Here is a tiny trained network, its code and every weight. The questions are about switching its units off for an input and a class, where a switched-off unit gives its printed mean instead of its output.

import numpy as np


def w(rows, s, z=0):
    codes = np.array(rows[::2]) - 128.0
    scale = np.full(codes.shape[1], s)
    scale[-1] = z or s
    return codes * scale


def f(y):
    return y / 2 * (1 + np.tanh(0.7978845608 * (y + 0.044715 * y**3)))


def log_softmax(a):
    a = a - a.max(-1, keepdims=True)
    return a - np.log(np.exp(a).sum(-1, keepdims=True))


def net(x, mask):
    res = np.array(x, float).reshape(1, 7) / 4 @ E
    y = f(res @ A[0][:, :-1].T + A[0][:, -1])
    res = res + np.where(mask, y, B[0][:, -1]) @ B[0][:, :-1]
    return log_softmax(res[-1] @ U[:, :-1].T + U[:, -1])


A, B = {}, {}
E = w([
[122,50,207,114,83,151,66,139,130,133,91],'x0',
[75,137,86,168,132,233,35,165,164,169,199],'x1',
[58,85,100,111,148,183,174,179,140,131,120],'x2',
[205,149,111,112,127,132,111,95,167,176,64],'x3',
[116,96,62,2,77,128,112,125,209,66,171],'x4',
[111,47,99,132,162,81,136,128,83,62,159],'x5',
[42,236,95,84,144,108,10,160,95,102,110],'x6',
],0.0092)
A[0] = w([
[133,153,110,124,108,69,78,111,125,88,125,175],'N0',
[107,82,140,198,145,196,129,205,150,146,109,174],'N1',
[128,126,175,93,2,158,103,172,160,138,91,253],'N2',
[125,2,79,58,111,105,191,144,155,66,189,196],'N3',
[111,122,148,168,175,86,111,150,92,83,104,73],'N4',
[97,87,131,227,171,218,143,179,123,206,156,197],'N5',
[146,70,123,109,143,63,211,81,131,88,75,252],'N6',
[204,115,119,59,40,176,91,75,217,191,105,251],'N7',
[64,186,28,65,120,184,76,146,172,86,139,87],'N8',
[124,178,146,179,144,141,77,116,118,171,100,173],'N9',
[172,226,89,141,119,107,162,101,156,164,151,151],'N10',
],0.0078,0.0039)
B[0] = w([
[120,117,175,120,120,147,102,108,137,112,199,169],'N0',
[117,90,165,144,97,176,150,159,106,110,132,193],'N1',
[138,142,170,132,68,106,153,116,66,77,90,195],'N2',
[47,101,159,159,43,156,84,150,104,53,149,254],'N3',
[139,108,141,119,153,94,144,111,115,133,142,160],'N4',
[111,107,158,248,72,135,159,168,103,108,113,229],'N5',
[141,184,128,146,121,104,211,109,102,114,97,245],'N6',
[182,115,146,126,87,46,149,73,70,139,104,234],'N7',
[145,139,82,75,183,122,131,148,151,147,163,219],'N8',
[126,78,131,128,90,124,150,153,133,124,131,186],'N9',
[96,176,179,160,54,144,167,153,124,108,105,177],'N10',
],0.011,0.012)
U = w([
[137,72,125,112,121,92,66,87,117,131,160,77],'0',
[118,101,97,122,148,144,101,77,197,169,97,5],'1',
[111,142,81,96,251,152,91,156,160,131,167,31],'2',
[113,132,76,156,151,164,115,160,152,162,153,35],'3',
[204,148,125,121,164,80,168,68,119,166,100,116],'4',
[109,132,170,181,57,130,141,122,113,101,120,227],'5',
[95,165,100,63,129,139,106,134,150,120,141,85],'6',
],0.011,0.0027)

Each question gives the input, the list of numbers given to net, and the class t.
The units are the neurons (one row each of A and B). Each row of codes is followed by its name. A weight is (code - 128) times the scale printed after its matrix; where a second scale follows, it is the last column's (A, B and U).
mask holds one flag per neuron, in row order. A switched-off neuron (its flag False) gives its mean, the last column of its row in B, instead of its output. The means were averaged over made-up inputs and are rounded, as every weight is.
A unit's drop is (log p(t) with every unit on - log p(t) with that unit switched off) / (log p(t) with every unit on - log p(t) with every unit switched off).
The circuit of an input: a set's keep is (log p(t) with only the set's units on - log p(t) with every unit switched off) / (log p(t) with every unit on - log p(t) with every unit switched off). Starting from all 11 units, units are removed one at a time, each time the one whose removal leaves the highest keep (on an exact tie, the one counted first), for as long as the keep stays at least 0.8.
units of the circuit, in order: the units of the circuit, biggest drop first
unit that matters most: the unit with the biggest drop
top k neurons: the k neurons with the biggest drops, biggest first
drop when u is switched off: that unit's drop, to one decimal
input [4,1,8,1,7,2,6], class 6: unit that matters most : N8
input [8,-1,-1,2,6,-7,6], class 4: units of the circuit, in order : (N3; N7)
input [5,2,-6,4,8,-7,3], class 4: units of the circuit, in order : (N7; N3)
input [-7,-3,5,1,-1,-8,5], class 6: units of the circuit, in order : (N5; N8)
input [7,2,7,5,8,-4,3], class 0: top 4 neurons : (N8; N7; N5; N6)
input [3,-7,-6,-2,-4,5,7], class 4: top 2 neurons : (N3; N5)
input [2,3,-1,1,7,3,8], class 6: top 2 neurons : (N2; N8)
input [-3,-1,-5,6,8,-8,-7], class 4: top 4 neurons : (N7; N5; N1; N9)
input [-6,-5,-6,4,-5,8,6], class 4: top 2 neurons : (N3; N5)
input [-6,6,1,2,7,-5,4], class 6: top 2 neurons : (N10; N7)
input [-6,2,4,-7,8,3,0], class 6: top 2 neurons : (N3; N8)
input [-1,7,6,-3,-2,-3,8], class 3: top 2 neurons : (N8; N5)
input [-6,-4,7,0,5,6,4], class 6: drop when N3 is switched off : 0.2
input [3,3,-6,7,1,4,-3], class 4: unit that matters most : N3
input [2,0,1,-6,0,6,5], class 6: drop when N5 is switched off : 0.2
input [0,-8,0,0,0,-1,8], class 4: drop when N3 is switched off : 0.7
input [-2,0,-8,-6,-4,7,4], class 0: drop when N6 is switched off : 0.1
